Below are the code and all the weights of a small trained network. Each question names an input and a target symbol and asks about switching units off, where a switched-off unit gives its printed mean instead of its output.

import numpy as np


def w(rows, s, z=0):
    codes = np.array(rows[::2]) - 128.0
    scale = np.full(codes.shape[1], s)
    scale[-1] = z or s
    return codes * scale


def f(y):
    return y / 2 * (1 + np.tanh(0.7978845608 * (y + 0.044715 * y**3)))


def softmax(a):
    e = np.exp(a - a.max(-1, keepdims=True))
    return e / e.sum(-1, keepdims=True)


def log_softmax(a):
    a = a - a.max(-1, keepdims=True)
    return a - np.log(np.exp(a).sum(-1, keepdims=True))


def net(x, mask):
    ids = ['βδεζμπστφω'.index(c) for c in x.split()]
    T = len(ids)
    res = E[ids] + P[:T]
    r = res
    for j in range(3):
        rows = slice(3 * j, 3 * j + 3)
        q, k, v = (r @ M[0][rows].T for M in (Q, K, V))
        z = softmax(np.where(np.tri(T) > 0, q @ k.T / 3**0.5, -1e9)) @ v
        o = O[0][rows]
        res = res + np.where(mask[j], z, o[:, -1]) @ o[:, :-1]
    y = f(res @ A[0][:, :-1].T + A[0][:, -1])
    res = res + np.where(mask[3:7], y, B[0][:, -1]) @ B[0][:, :-1]
    return log_softmax(res[-1] @ U[:, :-1].T + U[:, -1])


Q, K, V, O, A, B = {}, {}, {}, {}, {}, {}
E = w([
[47,88,66,20,59],'β',
[214,196,27,60,183],'δ',
[4,8,251,253,149],'ε',
[79,218,252,234,14],'ζ',
[119,79,235,52,178],'μ',
[252,88,138,102,238],'π',
[38,164,35,8,133],'σ',
[65,86,80,242,208],'τ',
[245,254,87,219,2],'φ',
[147,180,232,44,221],'ω',
],0.0053)
P = w([
[150,125,167,17,171],'0',
[248,93,251,172,31],'1',
[30,239,90,182,227],'2',
[177,61,200,29,191],'3',
[178,210,32,34,19],'4',
[19,252,60,254,241],'5',
[148,39,180,92,185],'6',
[232,81,226,225,28],'7',
],0.0053)
Q[0] = w([
[28,179,59,230,201],'head 1',
[222,150,108,30,192],'head 1',
[230,130,146,44,191],'head 1',
[9,252,3,69,188],'head 2',
[254,246,107,103,21],'head 2',
[10,197,17,117,255],'head 2',
[216,10,250,88,38],'head 3',
[20,234,95,252,132],'head 3',
[49,253,5,79,225],'head 3',
],0.0053)
K[0] = w([
[124,79,48,246,108],'head 1',
[193,165,161,52,6],'head 1',
[190,186,123,20,7],'head 1',
[198,45,250,252,219],'head 2',
[195,12,221,11,8],'head 2',
[104,155,204,250,229],'head 2',
[104,2,47,39,253],'head 3',
[67,255,15,186,59],'head 3',
[196,230,246,227,3],'head 3',
],0.0053)
V[0] = w([
[136,54,109,10,95],'head 1',
[237,211,108,115,24],'head 1',
[81,104,125,230,212],'head 1',
[247,253,5,16,55],'head 2',
[10,58,3,103,165],'head 2',
[201,18,252,225,166],'head 2',
[17,247,209,119,15],'head 3',
[4,6,228,113,207],'head 3',
[252,24,45,7,248],'head 3',
],0.0054)
O[0] = w([
[24,11,107,77,25,144],'head 1',
[70,198,198,183,18,155],'head 1',
[210,195,55,127,238,79],'head 1',
[126,251,151,47,5,209],'head 2',
[20,177,5,7,197,12],'head 2',
[243,5,174,245,170,137],'head 2',
[6,219,238,124,218,104],'head 3',
[6,12,6,127,253,134],'head 3',
[236,36,50,31,6,253],'head 3',
],0.0054,0.0019)
A[0] = w([
[25,168,106,136,254,129],'neuron 1',
[4,4,94,11,170,3],'neuron 2',
[183,3,25,192,67,151],'neuron 3',
[215,185,19,8,247,197],'neuron 4',
],0.0053,0.0046)
B[0] = w([
[25,215,3,128,59,216],'neuron 1',
[12,4,255,183,6,166],'neuron 2',
[30,32,20,244,6,252],'neuron 3',
[250,132,10,8,217,217],'neuron 4',
],0.0053,0.0037)
U = w([
[55,96,120,129,61,62],'β',
[206,226,10,5,178,158],'δ',
[3,121,106,248,108,190],'ε',
[186,184,249,192,160,203],'ζ',
[127,35,158,142,127,104],'μ',
[224,89,15,176,64,2],'π',
[69,161,103,10,122,75],'σ',
[157,85,39,233,245,189],'τ',
[177,203,110,119,14,73],'φ',
[250,72,250,115,233,201],'ω',
],0.0054,0.004)

Each question gives the input, a string of symbols that net reads in full, and the target symbol t.
The units are the heads (3 rows each of Q, K, V and O) and the neurons (one row each of A and B). Each row of codes is followed by its name. A weight is (code - 128) times the scale printed after its matrix; where a second scale follows, it is the last column's (O, A, B and U).
mask holds one flag per unit, heads first, then neurons. A switched-off unit (its flag False) gives its mean, the last column of its rows in O or B, instead of its output. The means were averaged over made-up inputs and are rounded, as every weight is.
A unit's drop is (log p(t) with every unit on - log p(t) with that unit switched off) / (log p(t) with every unit on - log p(t) with every unit switched off).
The circuit of an input: a set's keep is (log p(t) with only the set's units on - log p(t) with every unit switched off) / (log p(t) with every unit on - log p(t) with every unit switched off). Starting from all 7 units, units are removed one at a time, each time the one whose removal leaves the highest keep (on an exact tie, the one counted first), for as long as the keep stays at least 0.8.
circuit, biggest first: the units of the circuit, biggest drop first
top k neurons: the k neurons with the biggest drops, biggest first
heads that matter: for each layer, one digit per head in row order, 1 if its drop is at least 0.15 and else 0, layers parted by /
input ε μ ε μ μ δ, target τ: heads that matter : 010
input μ ζ δ, target ε: heads that matter : 001
input φ δ π, target ζ: heads that matter : 101
input τ π ε ω σ ω ε δ, target δ: heads that matter : 010
input σ π π π τ, target π: circuit, biggest first : (head 3; neuron 3; head 2)
input ε δ δ ε ε σ, target τ: circuit, biggest first : (head 2)
input μ ζ β, target ε: heads that matter : 001
input π δ δ φ σ, target φ: circuit, biggest first : (head 3; head 2)
input τ ε τ ω ω ω, target δ: circuit, biggest first : (head 1; neuron 4)
input τ δ ε π τ β, target δ: top 2 neurons : (neuron 4; neuron 1)
input β π δ, target π: heads that matter : 011
input τ ε π, target τ: circuit, biggest first : (head 2; head 3)
input ε ω τ σ δ σ, target δ: heads that matter : 100
input ε π β, target τ: circuit, biggest first : (head 2; head 1)
input π σ τ, target δ: circuit, biggest first : (head 1; neuron 4; head 2)
input ζ ζ μ, target ε: circuit, biggest first : (head 3; neuron 1)
input σ μ δ β μ φ, target ζ: circuit, biggest first : (head 3; neuron 3)
input δ ζ ω, target ε: circuit, biggest first : (head 3; neuron 1)
input β π τ μ π ω, target δ: top neuron : (neuron 4)
input δ ω τ π δ ζ τ μ, target φ: circuit, biggest first : (head 2)
input ε μ δ τ δ μ, target δ: heads that matter : 100
input φ φ ω, target ζ: circuit, biggest first : (head 3; head 1)
input δ δ δ τ π π, target δ: heads that matter : 010
input ω δ ω δ φ δ, target ζ: heads that matter : 001
input τ π π δ μ σ, target δ: top 2 neurons : (neuron 4; neuron 2)
